Each row is shifted at random along 7 fixed directions that mean nothing.
Known rows, with every step that occurs:
rozi, mutik, narop, zutev, povap, posok, kago, luda: [-216 -203    3  -16   70  260   52 -244  -64   96  255  252  114   87
   67  160  -58 -297 -121   85   54  140    0   -5   49  -49 -114 -105
  -62  113  155  114   28 -135  -90 -174   14 -206 -175   13 -103   37
  -60  191  175   32  102 -143 -123  -15  -95  132 -148   79    6   31
  -52  -88  -59  -45 -157  -51]
zutev, povap, narop, kago, luda, vuki: [-213  -16  -53   10  272  242 -145  -74 -105 -171  154  311  -59  -13
  -77   37  -95 -413 -146  213  -15   83  109  -94  185  -55  116 -268
  133   46 -214   -4 -119 -137  -71 -302  -58  -90 -114  110 -233  -53
 -319  188  156   33   78 -130 -136 -118 -209   93 -119  200   99   96
  134  -88 -152  182  -85 -113]
sezezud, zutev, vuki, rozi, mutik, narop, povap: [ -94  142   42  261   97  259 -161   56   62 -163  237  261   60  -11
 -142  -60 -285 -519 -410 -132    1  -64   14 -155   -4  109  171  -90
  -62   63  -79  175  -81 -213 -245 -227 -173 -185 -304   -3 -388 -107
 -154  268  102  126  109 -203  152  -86   93  -91 -179  189 -175 -193
  -49  -16   13  284 -263  -35]
mutik, kago, luda, posok, narop, zutev, vuki: [ -69 -178  -75    1  -88  132  -61 -243  116  200  113  195  198   83
   96  171  225 -173   49  184   -6   66    7    9   94   23  -74  103
   98   92  259   58   37  -54 -127  -30  -40  -59  -10   58  -48  115
 -114   86  203  130  147  -56 -175 -105  -33   75 -245  194  -55   66
  -52   73 -132   23 -188  -21]
sezezud, zutev, povap, posok: [  -4 -120  130  205  -27  126 -202 -146    5 -164   75   91 -151   79
 -175    0 -159 -378 -364 -142   70   -9  -26  -11   44  -65  -84 -276
  -70  -38  -39   25  221 -373    1  -93  -64 -117 -212   37 -149  -45
  -28  214 -125   75 -173  -70  167   35   75  149 -101   86 -185 -154
   42 -281 -102  151  -85  117]
luda, posok, kago, narop, povap, zutev, vuki, mutik, rozi: [ -24  -46 -243   81  370  244  -43 -333 -107   36  151  322   36  243
 -135  240   -2 -417  -23  210  146   47  324    4   79  -76  -75  -37
  121   73  201  114  -47  -97  -28 -185  120  -29   67  234 -225    8
 -232  127  238   43  -27 -341 -260 -120 -269   38 -162   93   -4  163
  138 -106  -76  -14  134  -99]
povap, zutev, vuki, mutik, rozi, kago: [  -5 -152  170  197 -168   76 -138   76  132 -125   50   90 -103 -265
  -15  -58 -100  -84 -322 -157  -97  -69 -296   85 -143  -18 -304 -249
 -224   38  146   86  208 -388  -41    2 -110 -185 -276 -117 -160  -60
  224  155 -198   72 -203   45  290   52  245   71 -151   99 -134 -351
 -408 -291  -35  -17 -179  107]
povap, posok, kago, rozi, zutev, vuki: [ 183 -221  -50  277  -75  194 -138 -501  -51   -6  142    9 -102  402
  -98  325   75 -226   21 -130  212  -83  115   27 -111   20 -361   82
 -140  -57  369  176  181 -247  109  165   15 -106 -109  -15 -163  131
  -17  147   38  161   87 -218 -107 -164  -60  101 -146   92 -156  133
  104  -60   14  -67 -118   61]
rozi, sezezud, vuki, mutik, narop, povap, posok: [ -73  -78  -73  143   97  292 -104 -192  -66 -169  256  297  -97  239
  -69  112  -85 -383 -225   16   43  -58  133 -207  105  116   78  -29
  -30   22  -45   39   -7 -167 -169 -203 -128 -106 -172   77 -338 -112
 -143  276  182  -20  167 -318  -32  -90 -130  129 -152  -23  -89  181
  280  -75  -50  181 -105 -118]
mutik, narop, povap, zutev, vuki, rozi: [  70  -47   -4  250  -53  186 -295 -222  124   90  307  116   10  169
   22   -8   54 -385 -256   16   53  -37    1 -135  154   67   60   53
   -3 -152  -62   52   55 -339   35   71 -119 -181 -184   97 -187   99
 -155  237  118  225  278 -120 -120  -90  -22   73 -209  139  -56  -35
   88  -45 -136  156 -287  -25]
povap, zutev, vuki, mutik, rozi, sezezud: [  60  101   36   93  -13  108 -238  -27  141  -30  433  288   44   -5
   79 -159  117 -456 -329  -45  -76  -44   87 -188  312   63   93   74
 -184   42   -4  218 -138 -349 -327 -163 -258 -212 -186  -72 -423 -135
 -187  128  323  244  197 -319   52 -124    5  189 -126   21 -209  -75
   74  -25  -31  394 -388 -167]
rozi, zutev, povap, posok, narop, kago, luda, vuki, mutik: [-337 -157  103  212  -80  257  -89  -87  -24 -174  193  208   14  -99
  107  313  -51  -76 -160  131 -113   -5 -270   50  -66  -48 -157  -12
  -24  239   94   67   52   62 -169 -173 -215 -113 -143 -123  -47   52
   12  222  128   65  205  -49 -141 -121 -118  -92  -49  217    8   21
  -61   20   84 -207 -419  -91]
luda, posok, narop, kago: [ 140 -122    3  221  -46  119  -31 -284   59   30   25   96   43  176
  -57  256  -16 -210   -2   90  199   58  -15  -28 -130    3 -335   17
 -110 -182  324  221   52 -101   77   42 -115 -118   12  -20   -8  123
  -76  131   -5  240  155    7   -5 -110   57  -41 -109  125 -170   56
   11  -27   43  -78 -123  -13]
narop, zutev, povap, posok, luda, vuki: [   9 -208  -39 -121 -199  -81 -205  -44  210  215  145  146  113  -78
  160  -57  202 -148 -218  159  -98  138  -68   99  354 -138 -108  -77
  -76  -39   52   69  242 -332  -84  -69 -223 -116  -11   -6   62   88
  -12  104   93  234 -134  -29  101  131  -13  224 -142   52 -192 -128
 -175 -229 -266   13 -274    0]
luda, zutev, povap, posok, kago: [ -42  -66  -35  213   26  136 -167  -84   60  -14   96  237  -42   53
   42   57   60 -111 -112  122 -121  -28   11  108   75 -104    7  -36
   63   76  -24  -14  253  -67  -32  -72   11  -49   55  145  -48   80
  -70  178   45   66  -79 -133  -48   16   24    9 -147  171  -12 -118
  -33 -226 -132 -123 -107  -17]
kago, luda, posok, narop, zutev: [-114 -125   22  297  135  167  -37 -267  -97  -90  136  206  -40  200
  -16  332   42 -138   74  104  111    9  109   78 -140  -10  -25  -32
  149   55   70  -12  176  174 -133  -66  216  100    1  196  -97  -17
 -219  176   40  -79   56 -168 -131 -136  -63   18 -135  199  135  145
  243  -36  -94 -116 -105  -57]
luda, vuki, zutev, povap, posok, narop, kago: [ 118 -115 -247  260   66  100  -18 -366   29   37  -46   93  -69  208
 -194  159   -4 -322  -50   49  105 -212  205  -20  -14  -54  -81 -106
   84  -24  243  111  254 -325   66   25   56   40  -30  227 -196  159
 -120  224  -43  112 -119 -159 -166  -25 -135  -19 -248   78 -149   33
   80 -221 -128    3   35   36]
sezezud, rozi, mutik, narop, kago, luda: [-222  -43  109  434  112  459 -215 -145 -180 -347  337  317 -164  125
  124  261  -45 -215 -136 -124   14  -81   11  -81  -63  100  105   97
   52   71 -168 -177 -100  101 -121  -22  112 -117 -255   21 -301  -72
 -166  244  218  -74  520 -384 -235 -318  -78  111  -15  291  261  136
  372   52  -58   35 -281  -98]
rozi, vuki, zutev, povap, narop, kago, posok, luda: [ -10  173  -98  240  -12  236 -175   16   61 -124  330  241  150  179
   48   70  -64 -318  -81   40  -74 -131  122 -138   95  140  170  197
  -22  -14  -13  155 -103   24 -190 -191 -215 -138  -36   75 -350   30
 -314  268  280  178  354 -241  -34 -135   60  -93 -243  235 -139  -43
  139  124   -5  142 -448 -144]
sezezud, zutev, vuki, rozi, posok, luda, narop, povap: [-168  -90  -65  102 -140  132 -145 -171  102  129  105  143   95  -24
   62  205  100 -262 -235   57 -111  -20  -21   66  177  -54  -66   36
  111  191   74  121  111 -200 -236 -102 -202   19 -149   18  -56   98
   28  122  197  162   43 -199 -122  -41 -130  -57 -146  159  -94   49
 -167  -57  -40  -60 -331    0]
zutev, vuki, rozi, sezezud: [ 127  -84  -77  382 -124  110 -289  -60   77 -142  287  133 -177  125
   97  -32   70  -76  -85 -128 -152 -150  105  -76   66  158   38  105
 -105 -128  -73  -28  143 -131  -35  143  -86    3 -219   38 -274   12
  -13  230   82  101  154 -283   77  -77  150  191 -172  213   46  -68
  140  -93 -208   51 -296    0]
kago, rozi, zutev, povap: [-182  -55  -91  105   10  207 -246 -216   73  199  309  219   49  140
   91   62  149  -41  -53  -29 -201   36  236  158   83   10  111  128
   97  234 -102 -104  225   34 -171   99   11  -64 -126   84  -74  120
  -23  101  317    7   18 -349 -180  -39  -57  -11 -141  217  132   22
  -74  -31 -176 -168 -290  -27]
povap, zutev, vuki, mutik, narop, kago, rozi: [ -81   53 -208  191   64  200  130 -349  154  411    4  118  168  123
 -152  115  -11 -258   32  -61   46 -136  166   94 -133  -43    4   60
  110  318  375  303  209 -172 -177   66   21  -78 -124  107 -161  295
   43  217  100   43 -101 -140 -237   -8  -95 -322 -375   94  -91   45
 -416  -51  135 -221  -65   15]
zutev, vuki, mutik, kago: [-142   79 -159   56  273  256   -8  -57   42   79  178  368  114  -86
   37  -15   27 -175   79  159 -106  -62  161  -67  126   48  121   90
   84  204   74  122 -172  112 -208 -160  -83  -87  -45  119 -238   74
 -127  229  288   44  104 -224 -152  -93 -112  -96 -264  212  126   26
  -66   11   34   21 -132 -182]
rozi, kago, posok, luda, zutev: [  54  -70  -13  -18  -88  147  -42 -268  -18   32  175  132  134  224
 -130  131   64 -276  -16  -10   66   81  184  -62   19   83 -175  -67
  -83    4  286  121   22  -68 -109  -70  -84 -149 -125  -31 -195   -4
 -146   45  181  138   45 -127   31 -141   74  111 -203  112 -298   33
    3   74  -60  187 -138   15]
povap, zutev, vuki, rozi, sezezud, mutik, narop, kago, luda: [  63  251  -42  469  154  251  -95  138   33 -202  258  274  -37  209
 -195 -114 -287 -347 -187 -267  -21 -145  176  -75 -215  149  319  -74
   -5  -45  -86   80  153  -81 -137  -87  176 -109 -190  183 -500  -87
 -199  332  -45 -117  -15 -302  200  -46  325  -35 -323  206  -70 -230
  -36 -135  -89  160  -42   36]
mutik, narop, povap, posok, kago, luda: [ 217 -177  -82  -96    6   96 -140 -313   63  221  166   80   32  329
 -150  -35   60 -387 -136   67  179  189  186  -52  177  -48 -146 -176
  -26 -338   84    7  161 -457  224   58   60 -203  -91  190  -38  102
 -145  158   -8  127 -104  -45   53   99   48  314 -291    9 -150  -27
   -6 -242 -306  193  107  126]
rozi, zutev, vuki, mutik: [ -46 -220 -118  -14  -54   46   34 -430  -39  117  160  107  -53   36
  -50   71  136 -316 -153   38   -8  -52  223  -47  267  -83 -268 -222
  -20  207  396  140  125 -440 -118 -104   -1    7 -196   27 -226   20
   54   70  179  112 -239 -170 -172   24 -200  221 -207  -65 -211   90
  -61 -167  -58  147  -80   69]
kago, luda, vuki, mutik, rozi, posok: [ 143 -211  -46 -148  -16   24  -94 -260   98   83  106  125  -11  115
  -97   -3  159 -289  -95  -30   75   35  210  -38  111  -52 -175  -76
 -185 -156  209   78   92 -357 -175   10  -21 -146 -196   -1  -89  -57
 -164  118   54  139 -105 -162  176   16   32  309 -222   -9 -160  -49
   60 -159 -304  285  -70    8]
posok, kago, narop, povap, zutev: [-140 -102  189  393  146  356  -92 -132 -173 -369  115  203  -79   40
 -152  278 -285 -276 -189   70  216  -28 -195  -73 -316   99 -147 -241
   47  103  120   -8  -85   36   84 -180  -40 -144 -238   63 -267  -51
 -137  219  -51   39  142   28 -130 -254  -73  -92  -44  212 -108  -34
  101   54  124   71 -107  -27]
povap, narop, kago, rozi, posok, luda: [ -30   77  -39   61  191  243  -60 -214  -95  -32  216  257   25  233
 -104  185  -20 -353   -3   19  123  101  227  -17  -32   60  -80 -117
  129    5   39   64  -57 -113  -31 -143  117  -97  -42   95 -261  -12
 -250   40  200   19  140 -243 -142 -170  -50   44 -164  177   28  200
   18  -30  -23  111  -21  -33]
luda, vuki, mutik, rozi, posok, kago: [ 151 -249  -93  354   10  259 -111 -500   -4  -78   42  110 -175  236
  -56  289   71 -218  -49  -86  172 -328   67  -96 -157   38 -251  153
 -123  -40  363  119  106 -267   14  179   -7 -110 -184   27 -160  139
  -49  286   12  174  246 -237 -198 -170 -152    8 -182   62  -98   79
  233  -89  -13   13 -117  -43]
narop, zutev, vuki, mutik, rozi, kago, luda: [-230  -48 -155  102   78  149  -32 -113   29  122  221  328  122  -68
  108   61   90 -167  -62  111 -110  -22  105   48  150   23  107  -22
  140  320  134    2   74   -2 -230 -158   33    8  -83  117 -242   50
  -65  164  257  -11   -4 -230 -218  -48 -161   29 -235  176   44   34
 -107  -31 -102  -35 -170  -75]
posok, narop, povap, zutev: [  -8   10  111   66  158  195 -151  -74  -58 -140  198  234  -62   11
 -196   -1 -201 -485 -381  116  173  153   28 -107   51    9  -72 -377
    0  -81 -101   63  -55 -281   10 -229  -67 -141 -189  136 -256 -133
 -181  140   37   86  -77  -72   97  -64  -79  109  -66   51 -184  -61
   23 -133  -52  310  -14  -32]
zutev, povap, narop, kago, rozi, sezezud: [-156 -112  -49  137  -59  245 -233 -100   73   73  210  187   -5   95
  128   62   32  -97  -47   89 -144   67  -33   24   90    4   79   72
   70    1 -184  -73  112  -52   29   39 -183 -166 -135   15   15  210
  -89  215  165  100  256 -117 -170  -34  -24   34 -119  251  136   51
  -51  -63 -157 -177 -302  -45]
mutik, narop, povap, zutev: [ -46   10  -47  165   44  233 -104 -332  103  260  204  157  125  218
  -52   65   38 -363 -146   92   87   13   67  -73   77   22   92   20
  133   37   -3  115   83 -188  -24   23  -64 -155  -93  166 -119  203
 -143  236  149  115  189  -62 -229  -61 -115 -137 -264  105  -48   86
  -32   -8   10   28 -183  -54]
posok, luda, vuki, zutev, povap, narop, kago, rozi: [  21 -211  160  143 -157  162  -63 -234  103  -62 -113   -1 -117   -6
 -166  224  -81 -316 -237  -59  169 -140 -167  -53 -173  -69 -313 -159
  -75   17  335  276   96 -396 -173  -35 -136  -87 -296 -159   -4  -21
   -9  219 -174  226   21   65   70 -139   28  -37 -178   59 -319 -126
 -153  -90   12  161 -207   48]
rozi, sezezud, zutev, povap, narop, kago, posok, luda: [-407 -124   70   94  -72  291   12 -180  -70 -111  159  258   13   71
  -47  302 -119 -299 -275   56  -64   62  -99  -42  -25   32    8 -132
  135  380   22   95   26   -1 -307 -313 -223   -1 -229  -85 -169  -39
   29  161  198  -74  131 -145 -161 -139 -182  -43  -73   86 -119  229
   -5   41  118  -36 -241  -65]
povap, posok, luda, narop, zutev, vuki, mutik, kago, rozi, sezezud: [ -99  -93  -54    5  -42  249   58 -454  149  367  100  105  187  304
  -56  357   87 -314   41   50  136   40   68   27  -27  -33 -190  231
  -36  177  365  441   19  -75 -309  -11 -187 -119  -73 -119   42  187
  -32  193  209  173  218 -175 -144 -154 -141 -191 -217   59 -157  227
 -186   78  165 -171 -238 -129]
kago, posok, narop, povap, zutev: [   7  -79   38 -105  140   97 -159 -156  -20   13  199  162  103   55
 -252   68 -192 -427 -230   87  196  237   92    9    4   42 -193 -249
 -122 -134   83  100   -1 -156   28 -201 -120 -194 -114   79 -167 -105
 -158   37   65  136 -169  -67  216  -47  -65   94  -70   84 -199  -42
    9  -94  -98  142  -11  -10]
sezezud, mutik, rozi, posok, luda, vuki, zutev, povap, narop, kago: [-224 -132 -103  -20  124  342   28 -161   -3  221  -51  277   27  -29
   -1  192  -94  -70  -55  -28 -122   45   -6  209 -104 -126  -87  -33
  143  181   65  -25  232  -67  -47  -15  132 -100  -54  141  136  179
  124  246    8 -142  -87 -211  -95   70  -45  -80 -213  159  179  -13
 -362 -320  -68 -363   55   25]
posok, narop, zutev, povap: [-154 -109   40  344   19  185 -136 -116  -54  -22  203  234  -30   13
  118  173  -49  -38  -87  161  -58   42  -71  128  -60   25   23 -126
  217   69 -126 -175  269   72  127  -15  126   56  -47  287  -45  129
  -25  192   31  -52   10 -107 -195    7  -48   22 -103  255  165  -12
    2 -160 -109 -249 -148   26]
rozi, vuki, mutik, kago: [ -15  -89 -228   41  161  207  112 -147  -33   34  -30  225  -58  105
 -112   29  -51    6   62    5  -61 -111  269  105  -91  -12 -117 -203
   94   95  180  -80  228  -94   47   -6  252    7  -29  308 -184   96
  102  229  -27 -239 -350 -166   24  183   71   24 -396   67   58  -70
 -229 -322 -139 -137  255  108]
kago, rozi, mutik, narop, zutev, povap, posok: [-180  -88 -128 -186  267  243  -70 -310   -5  264  276  265  100  163
 -131    6  -87 -437 -183  -36   50  208  354   64   93  -35    2 -144
  -64  151   15  110   44 -245 -176 -111   67 -195 -215   53 -185  -40
  -82   82  278    4 -134 -363  -31  -10 -148  119 -151   53   46   42
 -121 -131 -190   40    7  -48]
mutik, kago, rozi, sezezud, zutev, vuki: [ 126 -298  -19  120 -200  168 -248 -344   72   -7  179   71 -109  265
  -84   -7   81 -346 -260 -200   66  -77  123 -131   48  141 -117  -57
 -110  -58  228  -49  146 -497   23  118  -16 -142 -329  -26 -271  -34
   19   93   70  138   28 -207    4  -94  105  368 -203   47 -250  -57
   99  -84 -282  329  -57  161]
kago, narop, zutev, povap: [-150    1  -25  -60  105   36 -108 -132   93  221  323  224  300  -13
    5  -92  -34 -403 -159  212  -29  243  131  -16  219   49  144 -154
   33   65  -59   32   -5 -114 -108 -193 -187 -154 -124  135 -157   43
 -257   49  261  191  -41  -57  -55    6  -72   55 -116  149  -71  -17
  -57   10 -173  110 -262  -79]
vuki, rozi, sezezud, mutik, narop, zutev, povap, posok: [  40 -110   17  235 -120  253 -182 -345  120  106  256   83 -161  321
 -106   31  -45 -342 -224 -272   71   -5  143 -109   35   74  -11   73
 -111  -18   85   52  139 -310 -110  178  -87 -146 -332  -75 -126   56
   25  269   90   94  209 -283  -65  -92   41  204 -143   60 -145   18
   72 -108 -105   81 -137   21]

Rows:
[-260 -292 -169  -35    3  211 -147 -360   18  232  220  195  -15  141
   54  235  153 -143 -170   17 -110   57  153  154  106  -40  -48   37
  118  263   15  -82  246 -190 -161   31  -30   16 -193   79  -48   74
  143   67  276  -66  -68 -399 -249    0 -264  146 -113   37  148  228
  -80 -172 -212 -251 -105   -9]
kago, rozi, sezezud, zutev, vuki, mutik, narop, povap, posok
[-156 -172   69  185 -134  175 -122 -200   37   10   72   78  -91   15
  -46  264   45   54  -29  -91  -49   54  -27  193 -166   41 -306 -120
   83  172  176 -139  208   19  -47  129   81   36 -187  -29   -4   29
  187   49    5  -49  -27 -112  -93 -125   57   39 -109  269   39  -35
 -225 -104  -87 -237  -78  106]
vuki, rozi, kago, posok, luda, narop, zutev
[  54 -129 -174   69 -121  164 -393 -234   59  113  454  302  -19  303
  246   31  333 -199 -150   35 -245   42  231    6  385   91  124  220
   89  -31 -190 -267  186 -268  -12   89   22  -29  -34  210 -191   36
  -97   84  380   48  207 -511 -212  -33  -67  406 -140  133  109  100
  222 -162 -380   40 -237   -2]
mutik, rozi, sezezud, vuki, zutev, povap, posok, kago, narop
[-145    8  -32  -91 -151  262 -168 -185  111  203  166  167  221   14
  -41  149   68 -277 -176   -3  -60  210   21   50  108   25 -105   83
  -19  151   29   62  -84 -107 -184   23 -343 -248 -217 -140  -75  132
   -7   19  340  163  225 -178  -81 -170 -119  -58  -75  192 -164  116
 -257  147    9   -9 -305  -45]
sezezud, rozi, kago, posok, narop, povap, zutev
[  42 -125  -86  260   -4  293 -163 -316  -69  -46  296  209  -20  340
   82  249  197 -329   10   89  132  -89  190 -138  160   17   11  177
   82  -26  203   18  -77  -87  -79  -17   35  -96 -158  109 -236   74
 -336  202  295  195  379 -333 -376 -242 -154  208 -154  152 -109  125
  318   92 -146  193 -237  -73]
posok, kago, luda, narop, povap, zutev, vuki, rozi, mutik
[ -93 -354  -21  154 -175  233 -229 -418   38  123  169   64  -22  163
  103  331  140 -211 -189  114   59   -7 -174    5   79    1 -231   74
   67    5  120  -40  171 -318  109   83 -140  -99 -141   48   15  156
   60  165  103  161  252  -97 -320 -105 -227  105 -118   85   13  169
   54  -84 -104 -159 -255   13]
mutik, narop, povap, posok, kago, rozi, sezezud, vuki, zutev
[  54    2 -120  143  209  194 -104  -95 -104  -85  335  307   42  274
  -13  144  -21 -220   14   38   18  120  217   53   37   58  -10   -9
   27  -83  -10  -38   70    8   60 -102  114  -67   45  229 -271  -21
 -176  117  180  -49   -1 -383  -29  -53   17  218 -130  159   64   83
  118 -178 -145  -64   19  -43]
povap, posok, kago, narop, zutev, vuki, rozi, sezezud, mutik
[ -61 -237  -10  131   60  184 -235 -166  -68 -144   90   96 -215  117
  -62  157  -41 -131  -95   42  -42   46   28  105   18 -102 -133 -198
  -10  -98 -136  -84  238 -157   93   17   29  -18 -141  104   11   20
  -26  233  -76  -23  -97 -153   43   -9  -29  202 -108  200  131  -38
   56 -280 -266 -143  -56   46]
zutev, povap, posok, luda, vuki, rozi, kago, narop
[ -34  102 -137  -51   72  168 -158  -57   78   98  325  312  200   62
    2  -29   52 -522 -291   54  -59   85  192  -94  358   -3  111   29
   30   72   -8  151 -119 -302 -236 -231 -190 -150 -124   70 -312  -22
 -191   99  379  198   87 -354  -61  -39  -95  121 -184  110 -174   -7
  -57  -43  -97  270 -233  -67]
sezezud, zutev, vuki, rozi, mutik, narop, povap, posok, kago
[-349   28  -15 -162  245  135  -65   51  -56  -34  226  417  127 -140
   -9  211   24 -109  -65  229 -190  195  132  189   76  -12    2 -111
  173  337  -59   19  -22  304 -394 -402   20  117   69  109 -149 -228
  -59  -28  302 -146 -179 -299   40 -117 -148  -25  -97  207  135   83
  -71  -56  -50 -111  -89 -158]
kago, posok, luda, zutev, vuki, rozi, sezezud
[-130 -360  249  190   31  313 -228 -196 -179 -344  100  199 -316 -141
   36  203 -161 -286 -415 -153   46  -69 -230  -41  -57  -32 -310 -221
 -198    2   74  -13   45 -332  -49 -131   36 -126 -311  -84 -116 -233
   83  224 -111   32   65 -190  106 -160  -49  290   29   60   38  -85
  150 -283  -91  104 -120    3]
sezezud, mutik, rozi, posok, luda, zutev, vuki
[ 106  -14   58   85  186  194 -297 -161  -98 -294  466  360 -159  268
  124  181  255 -332 -133   70   45  -16  201 -145  299   19  -22  130
  -82 -141 -146   68 -145  -96 -243 -168   -6  -39   45   58 -312 -251
 -324  134  324   78  340 -516  -13 -251 -131  368  -28   49   56  202
  555 -108 -123  307 -240 -255]
povap, posok, luda, vuki, mutik, rozi, sezezud
[-334 -398  196  408 -219  394 -100 -431  -16 -219  -47   33 -142   40
  -29  551  -46 -184 -174  -28  108 -207 -431  -46 -356   78 -249   39
   42  323  285   76   59  -70 -174   32 -174  -21 -361 -191  -57   67
  102  270  -58   53  418   53 -299 -357 -197 -141  -79  241  -31  153
   81  167  139 -127 -347  -16]
mutik, kago, luda, vuki, rozi, sezezud, zutev, povap, posok, narop
[ -44 -133  -75  385  -94  320 -206 -269   -1  -76  382  202   44  210
  330  299  171 -103   11  110  -40 -241  -60 -109  111   92  -11  417
  -42    0  109   45  -37   19  -36   52 -191 -142  -57   76 -183  207
 -153  331  320  200  613 -282 -383 -157 -155   18 -181  181   82  146
  294   94   13 -155 -531 -179]
rozi, vuki, mutik, narop, zutev, povap, posok, kago
[-112 -179 -109 -120   60  188    9 -389   33  228   16  190   94  164
 -114  196  182 -322  -18  182  121  109  152   12  113  -79 -111 -103
  191  187  277   58   42 -175 -135  -90   73  -28  -28  124  -69   70
 -114   69  178   17  -46  -79 -242 -100 -196   84 -247   80 -105  158
  -52  -16 -112  104   70    4]
mutik, kago, luda, posok, narop, povap, zutev
[ 215 -160  -45  287 -167  233 -374 -194  115  -48  197  157  -68  198
  134   66  127 -248 -119 -103   17 -235   16 -119  129   70  -15  344
 -166 -216  152  -55  138 -308  -28  123 -106 -256 -170   42 -112   77
 -207  317  106  305  340 -297  -37  -68   68  195 -208  137 -136 -144
  239  -74 -238  146 -346   11]
sezezud, vuki, mutik, rozi, posok, kago, luda, zutev, povap
[ 181  -36  -39  279  -48   62 -218 -156   35  -78  312  119   -6  228
    3   25   22 -396 -123  -59   69  -28  120  -83   75  107  -41  -53
  -41 -248   23   53  133 -388   43   -2   60 -118 -120   93 -314  -23
 -290  110   50  186  148 -196   29  -55  151  232 -187  165  -93  -29
  102 -134 -228  188 -199   46]
povap, narop, zutev, vuki, rozi, kago, luda, posok
[ -23 -226 -160   29  -40  134  -82 -233   45  146  -66  123  -22   53
  -63  168   25 -171  -76  -36   10  -63  135  144   31  -24 -205 -128
   91   57  250  -77  325 -321  -44   14  190   12 -115  182  -67   15
   70  116  -35  -10 -265 -210    2   72  -17   74 -257  101  -49  -73
 -220 -291 -250 -109   75  173]
sezezud, vuki, rozi, mutik, kago, posok, luda, narop, zutev
[ -13 -204 -105  250  152  259 -180 -179  -65 -132  176  195 -105   30
   -7  121  -77 -221  -39   80   78 -154   25 -101   14   74  -64   31
  -42  -84  158   -1  -18  -83   89  -46  -26 -105 -169  131 -206   43
 -109  288   64  117  131 -187 -102 -105 -115  125 -180  191   78  -24
  188  -95 -135    9  -89  -48]
zutev, vuki, mutik, kago, posok, narop, povap
[-263 -100  -87   46  200  379   -7 -508  -45  112  148  210  -42  324
 -298  274 -154 -548 -260 -115  124  -26  303  -39 -110    5   53  -63
   66  355  116  223   50 -223 -364 -126  -16  -36 -341   -3 -238  -47
  -48  202  226  -64    2 -416 -203 -170 -298  -64 -176   -7  -92  248
   34    0   18   55  -15  -69]
kago, rozi, sezezud, zutev, povap, posok, luda, vuki, mutik, narop
[ -10 -105  -24   46 -372   89 -150   -7  248   70  195  154  168   72
  141   47   92 -225 -188   40 -148   29 -139 -131  167   93  -13  201
 -140  -41   88  144   64 -233 -255  -93 -477 -211 -149 -179  -88   50
  -83  168  197  279  298  -81   82  -25  135   72 -147   63 -298   -2
  -66   53  -86   90 -511  -69]
rozi, sezezud, vuki, zutev, povap, narop, kago, luda, posok
[ -94 -227   -4  107  -37  229  -10 -459  -49  107  112  147  -95  244
  -18  278  123 -422 -147   68  127  -62  176 -100  184  -53 -100  -98
  175  128  279  133   58 -295 -214 -106  130   97 -196   92 -102  -24
 -103  174  135   74   80 -255 -293 -158 -190  200 -195   -3 -159  180
  118  -97 -106  170  -50    9]
posok, luda, narop, zutev, vuki, rozi, sezezud, mutik, kago
[-392 -388   28  192  188  330    7  -88 -260 -340   54  277 -227 -112
   40  276 -147  -66 -160   83   -9  -65 -142   89 -152  -61 -172 -383
   80  208   47 -172  156  -32  -12 -241  286    3 -204  137 -194 -147
   72  216  -87 -264 -134 -129  -70  -47 -103  154  -81  154  258  -33
   31 -293 -177 -152   76   28]
rozi, mutik, kago, luda, narop, povap, zutev, vuki
[ -91 -128  -30  377   87  266  -90 -132 -126 -298  219  212 -131  124
  -93  173 -193 -272 -185   -9   39 -155   35  -83 -118   55  -57 -127
  -21   32  175   29  111 -107  -30 -168  113  -53 -192   97 -311  -79
 -105  295    4  -19    7 -193  -15  -69   20   75 -200  155  -71  -87
  139  -98  -80   69  -93   37]
rozi, zutev, vuki, mutik, kago, luda, posok, narop, povap
